Below is a small trained network, with its code and all its weights. Each question gives an input and a class and asks what happens when units are switched off, that is, made to give their printed mean instead of their output.

import numpy as np


def w(rows, s, z=0):
    codes = np.array(rows[::2]) - 128.0
    scale = np.full(codes.shape[1], s)
    scale[-1] = z or s
    return codes * scale


def f(y):
    return np.maximum(y, 0)


def log_softmax(a):
    a = a - a.max(-1, keepdims=True)
    return a - np.log(np.exp(a).sum(-1, keepdims=True))


def net(x, mask):
    res = np.array(x, float).reshape(1, 2) / 4 @ E
    y = f(res @ A[0][:, :-1].T + A[0][:, -1])
    res = res + np.where(mask, y, B[0][:, -1]) @ B[0][:, :-1]
    return log_softmax(res[-1] @ U[:, :-1].T + U[:, -1])


A, B = {}, {}
E = w([
[54,116,186,76,189,64],'x0',
[159,88,8,109,175,77],'x1',
],0.015)
A[0] = w([
[167,112,52,104,175,43,123],'neuron 1',
[157,166,157,150,128,163,241],'neuron 2',
[74,141,193,126,155,169,88],'neuron 3',
[153,120,117,83,135,98,218],'neuron 4',
[78,95,71,90,192,100,244],'neuron 5',
[106,112,204,133,127,150,44],'neuron 6',
[121,121,134,148,115,114,253],'neuron 7',
[180,96,54,107,41,161,237],'neuron 8',
[132,97,148,120,148,143,252],'neuron 9',
[137,176,185,109,89,161,29],'neuron 10',
[205,103,109,151,99,179,43],'neuron 11',
[126,54,103,101,183,86,58],'neuron 12',
[122,135,159,168,61,129,53],'neuron 13',
[136,119,135,131,108,110,235],'neuron 14',
[182,92,95,125,182,60,49],'neuron 15',
[74,102,119,60,213,80,150],'neuron 16',
[118,112,145,29,131,71,56],'neuron 17',
[177,148,95,133,152,126,124],'neuron 18',
[119,173,158,123,195,114,41],'neuron 19',
[166,90,100,95,149,117,23],'neuron 20',
[169,159,127,192,85,130,30],'neuron 21',
[124,100,120,156,148,114,78],'neuron 22',
[130,95,78,115,96,137,114],'neuron 23',
[113,212,206,182,136,151,9],'neuron 24',
[142,162,83,170,92,147,26],'neuron 25',
[116,84,134,94,172,6,65],'neuron 26',
[58,119,190,83,207,77,56],'neuron 27',
],0.014,0.006)
B[0] = w([
[82,189,114,179,103,216,222],'neuron 1',
[83,183,169,99,58,101,207],'neuron 2',
[97,167,128,176,105,168,208],'neuron 3',
[100,193,157,138,59,116,170],'neuron 4',
[89,186,219,146,104,151,215],'neuron 5',
[73,145,84,170,97,202,193],'neuron 6',
[132,232,255,86,28,65,172],'neuron 7',
[177,159,194,39,123,157,251],'neuron 8',
[113,218,229,65,51,74,169],'neuron 9',
[110,123,93,185,169,209,197],'neuron 10',
[190,97,131,81,185,222,206],'neuron 11',
[125,176,109,191,81,181,182],'neuron 12',
[94,143,87,163,111,187,180],'neuron 13',
[123,174,216,45,111,101,165],'neuron 14',
[85,123,91,176,125,217,186],'neuron 15',
[134,128,181,98,126,201,226],'neuron 16',
[197,101,131,93,172,182,182],'neuron 17',
[96,139,127,191,78,148,170],'neuron 18',
[194,83,103,96,214,169,161],'neuron 19',
[144,120,104,223,138,181,159],'neuron 20',
[137,92,104,87,210,185,186],'neuron 21',
[84,141,105,181,110,192,138],'neuron 22',
[90,143,152,203,84,157,168],'neuron 23',
[120,126,41,211,120,185,218],'neuron 24',
[180,76,100,97,176,200,181],'neuron 25',
[172,136,134,107,154,195,207],'neuron 26',
[169,111,133,78,209,190,237],'neuron 27',
],0.0098,0.018)
U = w([
[204,80,78,31,254,216,43],'0',
[46,152,42,238,135,169,50],'1',
[78,213,188,63,73,73,227],'2',
[218,27,47,236,189,12,2],'3',
],0.0088,0.006)

Each question gives the input, the list of numbers given to net, and the class t.
The units are the neurons (one row each of A and B). Each row of codes is followed by its name. A weight is (code - 128) times the scale printed after its matrix; where a second scale follows, it is the last column's (A, B and U).
mask holds one flag per neuron, in row order. A switched-off neuron (its flag False) gives its mean, the last column of its row in B, instead of its output. The means were averaged over made-up inputs and are rounded, as every weight is.
A unit's drop is (log p(t) with every unit on - log p(t) with that unit switched off) / (log p(t) with every unit on - log p(t) with every unit switched off).
most important unit: the unit with the biggest drop
k most important neurons: the k neurons with the biggest drops, biggest first
drop when u is switched off: that unit's drop, to one decimal
input [-8,-8], class 0: most important unit -> neuron 11
input [1,-4], class 1: 2 most important neurons -> neuron 8; neuron 24
input [-4,5], class 1: 2 most important neurons -> neuron 27; neuron 1
input [5,7], class 1: 2 most important neurons -> neuron 1; neuron 12
input [5,6], class 1: 2 most important neurons -> neuron 1; neuron 12
input [-3,3], class 2: 2 most important neurons -> neuron 27; neuron 24
input [6,7], class 1: 3 most important neurons -> neuron 1; neuron 12; neuron 5
input [0,4], class 1: drop when neuron 1 is switched off -> 0.3
input [3,0], class 2: drop when neuron 22 is switched off -> 0.0
input [2,-5], class 1: drop when neuron 8 is switched off -> 0.1
input [-1,4], class 1: drop when neuron 1 is switched off -> 0.3
